Below is a small trained network, with its code and all its weights. Each question gives an input and a target symbol and asks what happens when units are switched off, that is, made to give their printed mean instead of their output.

import numpy as np


def w(rows, s, z=0):
    codes = np.array(rows[::2]) - 128.0
    scale = np.full(codes.shape[1], s)
    scale[-1] = z or s
    return codes * scale


def f(y):
    return np.maximum(y, 0)


def softmax(a):
    e = np.exp(a - a.max(-1, keepdims=True))
    return e / e.sum(-1, keepdims=True)


def log_softmax(a):
    a = a - a.max(-1, keepdims=True)
    return a - np.log(np.exp(a).sum(-1, keepdims=True))


def net(x, mask):
    ids = ['ΛΞζμπτψ'.index(c) for c in x.split()]
    T = len(ids)
    res = E[ids] + P[:T]
    q, k, v = (res @ M[0].T for M in (Q, K, V))
    z = softmax(np.where(np.tri(T) > 0, q @ k.T / 3**0.5, -1e9)) @ v
    res = res + np.where(mask[0], z, O[0][:, -1]) @ O[0][:, :-1]
    y = f(res @ A[0][:, :-1].T + A[0][:, -1])
    res = res + np.where(mask[1:13], y, B[0][:, -1]) @ B[0][:, :-1]
    return log_softmax(res[-1] @ U[:, :-1].T + U[:, -1])


Q, K, V, O, A, B = {}, {}, {}, {}, {}, {}
E = w([
[137,119,124,135],'Λ',
[209,131,179,90],'Ξ',
[184,164,184,104],'ζ',
[2,81,69,155],'μ',
[66,89,251,35],'π',
[86,162,79,163],'τ',
[141,87,114,116],'ψ',
],0.018)
P = w([
[124,129,105,136],'0',
[153,130,163,212],'1',
[181,74,145,164],'2',
[67,186,126,42],'3',
[153,93,122,43],'4',
[175,167,129,249],'5',
[200,98,122,125],'6',
],0.013)
Q[0] = w([
[124,93,174,161],'H0',
[44,214,85,9],'H0',
[129,160,119,224],'H0',
],0.014)
K[0] = w([
[55,196,134,2],'H0',
[113,125,203,229],'H0',
[109,203,104,110],'H0',
],0.012)
V[0] = w([
[173,112,176,78],'H0',
[107,35,59,79],'H0',
[50,249,113,131],'H0',
],0.013)
O[0] = w([
[111,83,171,217,253],'H0',
[73,249,157,67,147],'H0',
[124,68,109,68,43],'H0',
],0.014,0.0045)
A[0] = w([
[22,186,168,152,164],'N0',
[158,109,219,64,182],'N1',
[231,198,112,163,133],'N2',
[139,97,179,84,208],'N3',
[218,163,27,181,176],'N4',
[26,42,50,97,128],'N5',
[31,44,235,85,2],'N6',
[75,115,183,16,183],'N7',
[158,228,230,86,117],'N8',
[2,145,120,149,82],'N9',
[98,69,246,83,178],'N10',
[42,125,132,223,33],'N11',
],0.0089,0.0061)
B[0] = w([
[147,43,105,146,241],'N0',
[95,133,132,73,225],'N1',
[122,168,79,192,191],'N2',
[119,72,134,85,203],'N3',
[217,218,69,10,178],'N4',
[97,126,116,167,186],'N5',
[119,202,50,107,207],'N6',
[158,155,204,196,228],'N7',
[70,111,102,138,253],'N8',
[137,108,69,114,180],'N9',
[168,91,117,108,255],'N10',
[121,191,169,79,218],'N11',
],0.012,0.0098)
U = w([
[153,212,41,76,192],'Λ',
[184,203,172,187,2],'Ξ',
[209,79,106,145,35],'ζ',
[102,185,185,108,73],'μ',
[128,62,249,202,182],'π',
[117,72,150,46,215],'τ',
[76,135,67,190,102],'ψ',
],0.011,0.0035)

Each question gives the input, a string of symbols that net reads in full, and the target symbol t.
The units are the heads (3 rows each of Q, K, V and O) and the neurons (one row each of A and B). Each row of codes is followed by its name. A weight is (code - 128) times the scale printed after its matrix; where a second scale follows, it is the last column's (O, A, B and U).
mask holds one flag per unit, heads first, then neurons. A switched-off unit (its flag False) gives its mean, the last column of its rows in O or B, instead of its output. The means were averaged over made-up inputs and are rounded, as every weight is.
A unit's drop is (log p(t) with every unit on - log p(t) with that unit switched off) / (log p(t) with every unit on - log p(t) with every unit switched off).
The circuit of an input: a set's keep is (log p(t) with only the set's units on - log p(t) with every unit switched off) / (log p(t) with every unit on - log p(t) with every unit switched off). Starting from the 12 units with the biggest drops (on a tie, the unit counted first), units are removed one at a time, each time the one whose removal leaves the highest keep (on an exact tie, the one counted first), for as long as the keep stays at least 0.8.
circuit, biggest first: the units of the circuit, biggest drop first
unit that matters most: the unit with the biggest drop
k most important neurons: the k neurons with the biggest drops, biggest first
drop when u is switched off: that unit's drop, to one decimal
input Ξ Ξ Ξ ζ Ξ Ξ, target ζ: circuit, biggest first -> [H0, N4]
input π μ ψ ζ, target μ: unit that matters most -> N7
input μ Λ Ξ π π ψ ζ, target π: circuit, biggest first -> [H0, N6]
input π ζ ζ μ Λ, target ζ: 2 most important neurons -> [N4, N7]
input Λ Λ ζ, target Λ: circuit, biggest first -> [H0, N7]
input Ξ Λ μ μ π π Λ, target π: circuit, biggest first -> [H0, N6, N4, N11]
input ζ ψ μ Ξ μ Λ, target Ξ: circuit, biggest first -> [N8, N3]
input π τ Ξ Ξ ζ, target Ξ: circuit, biggest first -> [H0, N2]
input μ τ τ Λ, target τ: circuit, biggest first -> [H0, N6]
input Λ Λ Ξ, target Λ: circuit, biggest first -> [H0, N7, N4]
input τ μ ζ, target τ: circuit, biggest first -> [H0, N3]
input Λ π Ξ Ξ Ξ τ ζ, target Ξ: circuit, biggest first -> [H0, N2, N4]
input ζ τ τ Λ ζ, target τ: 3 most important neurons -> [N1, N3, N6]
input τ ζ ψ π Λ, target ψ: most important neuron -> [N7]
input Λ π ζ Ξ ζ, target ζ: 3 most important neurons -> [N7, N4, N11]
input ζ π Λ Λ Ξ ψ, target Λ: 3 most important neurons -> [N7, N4, N0]
input τ Λ ψ, target τ: 2 most important neurons -> [N6, N2]
input Ξ ψ Ξ, target Ξ: 2 most important neurons -> [N0, N4]
input τ ψ Ξ, target τ: 3 most important neurons -> [N6, N3, N1]
input μ ψ ψ Λ μ ψ, target Λ: unit that matters most -> N0
input ζ ψ ψ π Λ, target ψ: drop when N6 is switched off -> 0.1
input π Ξ π Ξ, target Ξ: drop when N0 is switched off -> 0.3
input ζ ψ ζ τ Λ Ξ, target τ: drop when H0 is switched off -> 2.0
